Here is a tiny trained network, its code and every weight. The questions are about switching its units off for an input and a target symbol, where a switched-off unit gives its printed mean instead of its output.

import numpy as np


def w(rows, s, z=0):
    codes = np.array(rows[::2]) - 128.0
    scale = np.full(codes.shape[1], s)
    scale[-1] = z or s
    return codes * scale


def f(y):
    return np.maximum(y, 0)


def softmax(a):
    e = np.exp(a - a.max(-1, keepdims=True))
    return e / e.sum(-1, keepdims=True)


def log_softmax(a):
    a = a - a.max(-1, keepdims=True)
    return a - np.log(np.exp(a).sum(-1, keepdims=True))


def net(x, mask):
    ids = ['αβγζξστ'.index(c) for c in x.split()]
    T = len(ids)
    res = E[ids] + P[:T]
    r = res
    for j in range(2):
        rows = slice(2 * j, 2 * j + 2)
        q, k, v = (r @ M[0][rows].T for M in (Q, K, V))
        z = softmax(np.where(np.tri(T) > 0, q @ k.T / 2**0.5, -1e9)) @ v
        o = O[0][rows]
        res = res + np.where(mask[j], z, o[:, -1]) @ o[:, :-1]
    y = f(res @ A[0][:, :-1].T + A[0][:, -1])
    res = res + np.where(mask[2:10], y, B[0][:, -1]) @ B[0][:, :-1]
    return log_softmax(res[-1] @ U[:, :-1].T + U[:, -1])


Q, K, V, O, A, B = {}, {}, {}, {}, {}, {}
E = w([
[200,127,143,142,189,145,165],'α',
[139,111,93,102,4,154,115],'β',
[118,182,204,118,69,110,135],'γ',
[138,131,117,71,164,184,166],'ζ',
[128,107,159,104,203,157,50],'ξ',
[105,169,188,105,168,161,160],'σ',
[69,111,136,123,106,102,141],'τ',
],0.024)
P = w([
[63,254,27,89,131,25,254],'0',
[127,116,125,98,20,88,171],'1',
[146,84,154,74,21,74,133],'2',
[137,82,149,86,60,67,96],'3',
[183,79,183,110,89,88,84],'4',
[156,102,197,87,74,33,63],'5',
],0.0061)
Q[0] = w([
[104,175,89,245,128,151,99],'head 0',
[176,128,141,199,142,123,78],'head 0',
[195,133,179,97,56,149,254],'head 1',
[139,88,33,123,218,119,35],'head 1',
],0.0085)
K[0] = w([
[170,2,146,151,94,136,46],'head 0',
[139,104,149,191,158,94,161],'head 0',
[85,89,166,137,144,99,70],'head 1',
[118,199,88,126,89,36,239],'head 1',
],0.0091)
V[0] = w([
[174,150,42,165,145,72,227],'head 0',
[209,109,117,127,198,30,50],'head 0',
[190,200,164,245,39,127,135],'head 1',
[181,100,2,162,124,85,202],'head 1',
],0.0071)
O[0] = w([
[132,129,97,221,152,182,2,160],'head 0',
[103,146,14,74,189,107,164,2],'head 0',
[184,38,203,206,16,230,88,141],'head 1',
[235,58,130,146,114,69,215,45],'head 1',
],0.0087,0.007)
A[0] = w([
[97,2,101,165,100,117,95,31],'neuron 0',
[170,89,93,198,41,126,142,88],'neuron 1',
[132,102,115,111,136,196,170,2],'neuron 2',
[178,142,172,131,162,157,207,212],'neuron 3',
[74,110,153,239,80,78,151,31],'neuron 4',
[139,112,100,107,75,196,165,22],'neuron 5',
[135,149,157,187,112,34,92,149],'neuron 6',
[147,150,75,136,158,120,174,30],'neuron 7',
],0.0091,0.0027)
B[0] = w([
[42,79,133,140,171,179,185,184],'neuron 0',
[153,67,152,125,163,57,34,255],'neuron 1',
[189,94,144,54,97,152,196,143],'neuron 2',
[119,113,180,166,107,54,196,202],'neuron 3',
[174,150,7,94,143,211,112,246],'neuron 4',
[132,137,121,41,103,129,125,189],'neuron 5',
[209,89,2,165,92,171,168,234],'neuron 6',
[134,186,191,102,36,96,181,149],'neuron 7',
],0.0092,0.0068)
U = w([
[124,87,158,149,96,77,158,168],'α',
[138,95,123,57,125,88,89,37],'β',
[150,159,122,114,116,173,93,116],'γ',
[152,107,129,2,112,114,208,143],'ζ',
[125,139,103,98,163,111,74,37],'ξ',
[53,138,174,147,105,133,126,137],'σ',
[86,111,53,138,154,161,146,253],'τ',
],0.0097,0.0042)

Each question gives the input, a string of symbols that net reads in full, and the target symbol t.
The units are the heads (2 rows each of Q, K, V and O) and the neurons (one row each of A and B). Each row of codes is followed by its name. A weight is (code - 128) times the scale printed after its matrix; where a second scale follows, it is the last column's (O, A, B and U).
mask holds one flag per unit, heads first, then neurons. A switched-off unit (its flag False) gives its mean, the last column of its rows in O or B, instead of its output. The means were averaged over made-up inputs and are rounded, as every weight is.
A unit's drop is (log p(t) with every unit on - log p(t) with that unit switched off) / (log p(t) with every unit on - log p(t) with every unit switched off).
The circuit of an input: a set's keep is (log p(t) with only the set's units on - log p(t) with every unit switched off) / (log p(t) with every unit on - log p(t) with every unit switched off). Starting from all 10 units, units are removed one at a time, each time the one whose removal leaves the highest keep (on an exact tie, the one counted first), for as long as the keep stays at least 0.8.
circuit, biggest first: the units of the circuit, biggest drop first
k most important neurons: the k neurons with the biggest drops, biggest first
heads that matter: for each layer, one digit per head in row order, 1 if its drop is at least 0.15 and else 0, layers parted by /
drop when u is switched off: that unit's drop, to one decimal
input α τ τ σ α ξ, target τ: circuit, biggest first : [head 0; neuron 0; neuron 1]
input ζ τ α, target α: circuit, biggest first : [neuron 3; neuron 4]
input ξ γ γ β, target ζ: circuit, biggest first : [head 0]
input ξ γ ζ α τ α, target ζ: 2 most important neurons : [neuron 1; neuron 7]
input β β γ σ, target σ: heads that matter : 01
input α ζ γ γ τ, target τ: heads that matter : 00
input γ ζ β ξ, target σ: heads that matter : 01
input α α α α, target α: circuit, biggest first : [head 1; neuron 3]
input τ β γ, target γ: circuit, biggest first : [neuron 4; head 1]
input γ γ ζ ζ γ, target ζ: 2 most important neurons : [neuron 1; neuron 6]
input ζ ξ α, target ξ: 2 most important neurons : [neuron 6; neuron 0]
input α β ξ, target τ: drop when neuron 3 is switched off : 0.0
input ξ σ β, target ζ: drop when head 1 is switched off : 0.5
input γ α γ β α ξ, target σ: drop when neuron 4 is switched off : 0.3
input α ξ τ, target τ: most important neuron : [neuron 1]
input τ γ β β, target β: 2 most important neurons : [neuron 1; neuron 5]
